Each row of numbers stands for one thing and depends on some of the facts below. Use the named rows to name the rest.

Facts:
baklal: ω a; π niflen; α 179
befepi: ω b; π trapuvul; α 202
bemor: ω c; π teza,seve; α 861
beplak: ω d; α 179
beske: ω c; π fibus; α 202
bitre: ω a; π lofam; α 386
bivok: ω a; π giplusi; α 861
bizo: ω d; π dridreskil,kleplir,skitrok; α 590
bobun: ω c; α 44
bodrok: ω c; π drubrin,pidol; α 202
boku: ω b; π beske; α 179
brastefe: ω a; π mozitin; α 179
breklem: ω a; π teza,studros,mavusen,todul,fleke,vuve; α 179
bretrur: ω b; π teza,labrul,trapuvul; α 201
brisu: ω b; π fleke; α 386
britre: ω b; π teza; α 44
brodak: ω c; π sebro; α 44
bruzas: ω a; α 201
bugrel: ω d; π brastefe; α 179
butrul: ω a; α 590
buzer: ω b; π teza; α 861
dadrar: ω a; π bitre; α 179
doplol: ω d; α 202
doten: ω a; π plamir; α 44
drefin: ω c; π teza,trapuvul; α 861
dretrobron: ω a; α 44
dribre: ω d; π vukol; α 179
dridreskil: ω b; α 861
driskemos: ω d; π geplal,flekle; α 590
drogri: ω b; π lofam,giplusi; α 590
drubrin: ω c; π foflin,flivis; α 179
duka: ω b; π brodak; α 861
dusem: ω b; π buzer; α 386
faskun: ω b; π flekle; α 590
fiba: ω b; π drefin,skitrok; α 590
fibus: ω d; α 201
fleda: ω d; π lofam; α 201
fleke: ω b; π stovidi,sunagek; α 386
flekle: ω b; π teza; α 201
flivis: ω a; π stugre,sulik; α 861
flobem: ω c; α 386
flodre: ω a; π sunagek,bitre; α 179
flonuten: ω a; π studros,dusem,bretrur,giplusi; α 44
flota: ω b; α 386
flustir: ω c; π seve; α 590
foflin: ω b; π trapuvul; α 861
gefupon: ω a; π trapuvul; α 202
geki: ω c; π teza; α 386
geplal: ω c; α 44
giplusi: ω b; π buzer; α 861
govil: ω d; α 44
grazan: ω b; π bitre; α 386
gredaflu: ω d; π buzer,seve,butrul; α 386
greper: ω b; α 179
grepu: ω c; π dadrar; α 590
griku: ω a; π klares,geki; α 386
grota: ω d; α 590
gumin: ω b; α 202
kekluples: ω c; π motro; α 590
keveze: ω b; π trapuvul,lutrur; α 202
kifle: ω c; α 179
klapa: ω a; π tripima; α 590
klares: ω b; π trastom,plamir; α 386
kleplir: ω b; π kifle,foflin,bretrur; α 590
kligi: ω d; π teza,trapuvul,zeluk,todul,geki; α 44
klimak: ω b; π sokin,tripima; α 386
klinus: ω d; π bretrur; α 44
kluflis: ω a; π zudatur,trapuvul,sunagek,flekle; α 179
kozeve: ω a; α 201
kupu: ω c; π seziflom,vuve; α 44
labras: ω a; π trapuvul,tridin; α 202
labrul: ω c; α 201
laruvis: ω b; α 202
lazelo: ω d; π buzer; α 179
lifinan: ω c; α 861
lodras: ω c; α 861
lofam: ω a; π teza,seve,butrul,gumin; α 386
lovem: ω d; π fibus,plogol; α 861
lutrur: ω a; π sulik; α 202
masaki: ω a; π teza,trastom,griku,kupu; α 202
mavusen: ω a; π drefin; α 202
motatal: ω a; α 590
motro: ω c; π seve,dadrar; α 861
mozitin: ω a; π dusem; α 44
nezok: ω b; π grazan; α 179
niflen: ω b; π ranos; α 44
nokan: ω c; π buzer,butrul,flekle,vuve; α 590
pidol: ω c; π teza,plalu; α 386
pidrir: ω d; π dretrobron,nokan; α 386
plaflostul: ω b; π sokin,geki; α 386
plalu: ω d; π labrul,geki; α 44
plamir: ω b; π teza,dusem,seve; α 44
pliflupok: ω a; π teza,sokin; α 179
plipo: ω a; π sesaklen,vuve; α 590
plogol: ω b; π teza; α 179
pudrus: ω d; π trekabrok,lofam; α 590
ranos: ω a; π fibus,gumin; α 590
reklu: ω a; π dusem,befepi; α 201
sebro: ω d; π vuve; α 179
sesaklen: ω b; π drubrin; α 44
seve: ω a; π teza,trapuvul; α 201
seziflom: ω b; π labrul,flivis,lofam; α 861
sitik: ω c; π boku,fleke; α 590
skaga: ω b; π bretrur,giplusi,grepu; α 202
skitrok: ω b; π zeplim; α 44
sokin: ω a; π seve; α 201
sopi: ω d; π sebro; α 201
stibror: ω a; π drefin; α 179
stobre: ω d; π teza; α 202
stokame: ω b; α 179
stovidi: ω b; α 590
stubis: ω a; π driskemos; α 590
studros: ω d; π trogruflir; α 179
stugre: ω b; π sokin; α 179
stuplir: ω b; π dusem,flivis; α 861
sulik: ω a; α 201
sumor: ω b; π buzer; α 44
sunagek: ω b; π todul; α 44
sunal: ω a; α 861
tagum: ω c; π vuve; α 201
tasku: ω a; π stokame; α 201
teza: ω b; α 44
todul: ω a; π teza; α 861
tosa: ω a; π buzer; α 179
toskol: ω c; α 861
trapuvul: ω a; π geki; α 861
trastom: ω a; π foflin; α 201
trekabrok: ω d; π trapuvul,geki; α 590
tridin: ω b; π teza,mavusen,drefin; α 861
triker: ω d; α 201
tripima: ω d; π geki; α 861
trogruflir: ω d; π seve; α 201
truflusil: ω a; π dusem; α 179
trukli: ω c; α 179
truklur: ω b; α 201
vestuplil: ω b; π sumor,bretrur; α 590
vukol: ω d; α 201
vuve: ω b; α 179
vuzin: ω a; α 202
zeluk: ω b; π teza,dusem,fibus; α 179
zeplim: ω a; π teza,butrul,vuve; α 386
zitom: ω a; π mavusen,vuzin,geki,gredaflu; α 201
zudatur: ω a; π fleke; α 386
zusalir: ω b; α 44

Some rows with their names:
flobem: [247 -141 24 59 -45 354 169 260 22 -86 232 -393 22 -38 -145 516 38 73 -316 103 -219 43 -125 358 144 -6 -120 -81 -41 183 -88 -52 -235 143 87 -129 429 -88]
zusalir: [69 -114 -108 257 76 96 -5 206 -66 -96 242 -110 55 -375 -218 376 -59 -165 -304 -189 -266 42 -191 181 61 -34 128 265 35 300 -61 -177 -246 18 -3 -220 251 177]
pidol: [185 -90 37 74 -124 329 154 189 -79 -138 97 -351 20 -83 -58 440 6 90 -83 85 -200 -17 -212 318 63 142 -97 -84 -91 211 -202 -44 -196 202 144 121 351 -90]
faskun: [170 35 -91 292 84 289 158 191 -166 -198 280 -123 219 -400 -274 308 -129 -125 -172 -121 -255 -84 -257 112 114 -98 -19 247 -115 225 -187 -219 -300 19 -37 80 138 189]
vukol: [243 -88 -43 95 16 226 137 155 -44 -41 260 -238 68 -137 -235 352 -34 33 -352 -114 -244 -119 -292 325 106 -25 -65 215 -58 103 -138 -203 -245 17 -28 -215 361 -36]
trogruflir: [142 -9 1 63 7 309 151 104 -117 -236 234 -228 65 -251 -110 281 -53 8 -118 -18 -222 -135 -360 184 71 157 82 224 -125 191 -248 -144 -187 99 46 -62 178 -3]
fiba: [141 7 -81 309 57 308 157 143 -139 -223 218 -166 153 -423 -273 284 -177 -152 -199 -117 -256 -79 -274 145 85 -101 38 251 -78 211 -222 -233 -309 28 -75 137 113 165]
fleke: [145 -105 -125 326 26 87 36 235 -224 -270 266 -91 227 -347 -102 342 -133 44 -205 -113 -260 -139 -48 158 165 -59 -133 264 -63 353 -215 -244 -270 14 30 -212 128 123]
tagum: [315 -100 -47 44 -111 392 147 213 -114 -110 0 -364 90 -91 -274 381 45 50 -261 72 -185 -54 -84 254 188 159 -137 -52 -109 86 -105 -41 -274 37 82 130 464 -21]
stuplir: [22 9 -94 121 7 347 6 -4 -186 -171 274 -258 39 -383 -274 326 -128 -243 -299 -143 -260 94 -307 271 -54 -54 130 259 17 348 -153 -73 -128 81 -36 -114 136 137]
plalu: [69 -116 -21 182 6 291 101 128 24 -243 170 -231 11 -347 -34 309 -43 35 -74 22 -196 -91 -345 118 17 187 95 202 -105 185 -198 -150 -127 178 47 12 298 27]
teza: [198 -186 -4 230 43 61 -87 123 -257 -232 164 -74 233 -373 12 279 62 122 -94 -214 -271 -222 -252 203 113 89 125 233 -73 308 -136 -344 -283 -16 117 -208 153 4]
stokame: [204 -103 -73 238 44 75 54 236 -123 -68 280 -110 142 -355 -332 393 -44 -88 -397 -220 -282 -50 -265 275 92 -126 119 222 78 277 -147 -296 -250 -20 -119 -216 179 143]
triker: [237 -72 -73 111 38 274 156 129 -16 -95 290 -283 32 -209 -251 341 -51 -19 -312 -54 -245 -77 -301 270 119 33 4 238 -106 127 -181 -112 -198 49 -46 -207 344 11]
sokin: [134 -39 227 230 -34 171 8 107 -68 -178 42 -131 211 -79 31 242 23 86 -394 23 -129 -157 -19 335 19 87 8 -37 99 329 -20 -206 40 30 -148 6 383 -39]
bobun: [235 -165 16 78 -12 368 222 273 46 -67 157 -289 21 -57 -121 505 55 64 -266 26 -209 60 -138 327 130 89 -132 -29 -93 105 -45 -50 -149 190 108 -105 458 -80]
toskol: [246 -115 -23 34 -165 369 201 246 -73 -71 227 -393 18 -66 -200 467 51 79 -352 59 -243 90 -105 339 98 -6 -151 -77 -104 135 -84 -61 -196 165 58 -163 427 -78]
klares: [53 -60 -64 272 36 216 25 97 -209 -202 256 -130 55 -347 -215 346 -147 -122 -164 -157 -264 31 -317 264 18 -14 175 239 -5 390 -217 -246 -181 35 -19 -94 139 140]
brisu: [91 -44 -136 349 39 111 109 240 -204 -258 275 -156 210 -358 -211 392 -184 -85 -220 -117 -251 -13 -59 132 151 -82 -81 247 -53 350 -195 -86 -265 -9 29 -160 145 164]
truklur: [173 -68 -98 157 85 142 72 139 -141 -69 270 -151 129 -343 -296 334 -154 -91 -369 -165 -263 -6 -264 265 110 -71 116 250 -36 247 -104 -174 -239 -22 -47 -175 164 195]
reklu: [29 88 244 150 -123 333 89 102 6 -195 56 -314 112 -33 18 275 -81 -137 -397 35 -32 51 -52 304 -27 102 88 -57 121 325 -10 -60 36 -33 -169 112 333 66]

Which thing is each row?
No name comes twice in this set of rows, the named rows included.
[96 -18 83 56 6 331 199 132 7 -70 276 -337 18 -199 -268 407 -52 -151 -301 -67 -192 9 -330 234 42 4 101 202 -42 200 -189 -74 -165 13 -24 -166 197 21]	bugrel
[154 -126 -52 167 -73 283 87 75 -185 -259 273 -222 53 -288 -38 290 -72 40 -133 -71 -266 -141 -346 272 19 65 28 134 -118 213 -221 -296 -153 212 27 -112 157 -22]	tripima
[177 -9 102 226 -14 326 201 108 -1 -257 294 -296 26 -357 -185 290 -101 59 -103 4 -191 -137 -353 200 41 -5 -21 138 -111 151 -266 -278 -229 197 -35 80 211 60]	trekabrok
[252 -48 -65 322 54 102 166 253 -222 -193 274 -72 271 -374 -249 293 -91 29 -240 -163 -321 -173 -140 196 179 -90 -171 216 -78 198 -181 -320 -329 21 -36 -202 164 161]	stovidi
[189 -152 -111 320 65 147 -55 111 -98 -108 139 -114 33 -404 -246 287 -104 -117 -194 -168 -274 -77 -318 205 25 7 142 238 26 291 -84 -253 -240 30 -98 -174 245 192]	sesaklen
[234 -67 -89 198 75 176 -70 88 -256 -255 221 -95 263 -421 -172 270 -59 13 -155 -149 -288 -179 -179 155 139 -39 49 238 -101 280 -197 -247 -247 5 49 -124 142 162]	flekle
[145 -43 45 64 68 204 152 172 -180 -92 295 -114 196 -91 -63 324 53 40 -244 -91 -279 -165 -236 227 148 47 -110 266 -112 180 -179 -207 -216 29 94 -200 191 -135]	fibus
[302 -131 -58 186 -12 308 9 116 -174 -95 202 -169 54 -323 -297 341 24 77 -208 -46 -274 -214 -106 209 149 96 -114 210 -40 127 -235 -119 -313 -49 -76 -171 309 -37]	sebro
[283 -163 141 63 -3 373 90 151 -151 -92 147 -200 59 -67 -99 349 70 114 -203 45 -211 -131 -307 333 100 103 -107 -84 -140 108 -116 -242 -232 149 54 -64 438 -113]	labrul
[27 63 -65 67 -152 340 210 117 -78 -287 293 -322 66 -209 -105 304 -50 -155 -207 -18 -300 -29 -247 141 56 49 -72 210 -103 251 -220 -36 -77 158 118 -79 146 6]	lovem
[101 -23 81 66 10 356 125 119 -75 -146 253 -334 81 -236 -228 332 -16 -125 -188 -38 -136 -82 -304 120 56 140 107 234 -68 226 -253 -53 -215 -26 39 -14 148 -30]	lazelo
[-8 3 -23 218 -21 361 179 145 24 -349 216 -315 10 -409 -57 307 -165 -90 -56 20 -157 -10 -322 27 47 175 111 225 -118 275 -249 -34 -64 205 112 123 254 139]	kligi
[279 -54 -74 155 -41 317 101 85 -116 -142 228 -309 23 -322 -279 316 -44 -51 -237 -25 -230 -148 -149 146 134 135 -29 202 -63 136 -220 -48 -272 2 -51 -85 281 67]	sopi

The same things again, as new rows of numbers:
Some things and their rows:
boku: [-312 -131 -530 -203 -16 195 101 -161 376 -18 -46 -248 -293 138 -18]
kleplir: [-295 -116 -561 -165 -121 275 103 -79 376 -78 -45 -48 -311 243 8]
seziflom: [-273 -204 -564 -131 -91 363 92 -7 483 -62 -139 8 -348 136 106]
breklem: [-49 -49 -368 -40 -237 85 253 -77 424 184 -32 -256 -278 38 -144]
laruvis: [-371 -91 -251 -79 106 351 126 -319 344 -73 -36 -146 -365 128 10]
mozitin: [-235 -137 -427 -140 -242 235 310 -123 362 156 -179 -38 -104 179 -203]
kluflis: [-172 -1 -485 -236 -155 111 301 -178 352 112 -39 -4 -385 115 -296]
drubrin: [-208 -58 -487 -196 -210 52 507 -191 578 140 -173 -204 -353 108 -288]
duka: [-309 -210 -521 -142 -144 419 70 -103 478 -18 -120 31 -338 158 68]
stokame: [-416 -121 -447 -70 -20 218 53 -273 380 23 15 -257 -339 226 -63]
motatal: [-305 -63 -336 81 -261 250 273 -177 418 129 -139 -25 -363 256 -222]
tridin: [-61 -187 -397 -157 -193 382 -25 -149 535 43 20 20 -370 121 147]
butrul: [-305 -89 -289 78 -259 218 252 -165 434 130 -163 -21 -332 264 -200]
vuzin: [-317 -40 -136 55 -29 303 352 -322 369 81 -155 -55 -412 100 -227]
dretrobron: [-305 -26 -339 46 -202 236 239 -268 459 220 -181 -74 -293 267 -212]
flekle: [54 -207 -296 -257 -137 352 -68 -190 519 233 99 -205 -347 100 116]
zeplim: [-51 -116 -229 50 -320 155 273 -19 553 70 -33 4 -340 43 -32]
doplol: [-419 -93 -208 -245 64 206 290 -474 389 -24 -75 -139 -395 214 303]
vukol: [-442 -177 -388 -316 -79 306 165 -452 452 249 -111 -207 -463 294 266]
britre: [59 -119 -319 -140 -158 245 -83 -204 544 95 88 -151 -179 208 92]
toskol: [-307 -168 -274 18 -358 318 440 -292 667 177 -212 62 -465 213 -229]

Name these rows:
No name comes twice in this set of rows, the named rows included.
[-97 -340 -297 -128 -177 131 402 -179 683 68 -413 144 -404 218 -274]	motro
[-298 -235 -490 -472 -48 185 204 -230 476 153 -201 -201 -387 193 325]	fleda
[-232 -48 -239 -70 -36 256 413 -230 337 19 -166 -30 -373 36 -199]	lutrur
[-248 -169 -419 -178 -179 327 235 -161 385 316 -174 -92 -383 107 -192]	tasku
[14 -277 -192 13 -165 0 214 -46 582 8 -207 60 -381 107 -131]	lofam
[-320 -251 -308 -233 -240 174 415 -182 229 179 0 -80 -31 117 -289]	tosa
[-259 -165 -409 -178 -165 120 328 -115 301 128 -76 -144 -214 115 -269]	truflusil
[-303 -149 -488 -353 -138 90 277 -175 468 -48 -158 -100 -314 306 301]	pudrus
[-392 -202 -401 -8 -126 424 4 -213 493 29 -84 45 -417 242 46]	dridreskil
[-367 -326 -424 -299 -183 390 168 -177 215 31 60 -45 102 241 -80]	sumor
[-141 31 -315 -246 -32 264 379 -283 294 17 -77 129 -432 45 -243]	labras
[-426 -60 -402 -224 -117 171 164 -408 456 97 -114 -135 -324 372 251]	govil
[-444 -457 -326 -253 -191 321 251 -108 232 -127 120 111 10 126 -29]	dusem
[-212 -15 -453 -422 138 353 183 -340 235 -180 36 165 -453 98 -112]	befepi
[-250 -153 -523 -174 -42 222 114 -131 408 -173 -8 115 -420 150 -8]	plaflostul

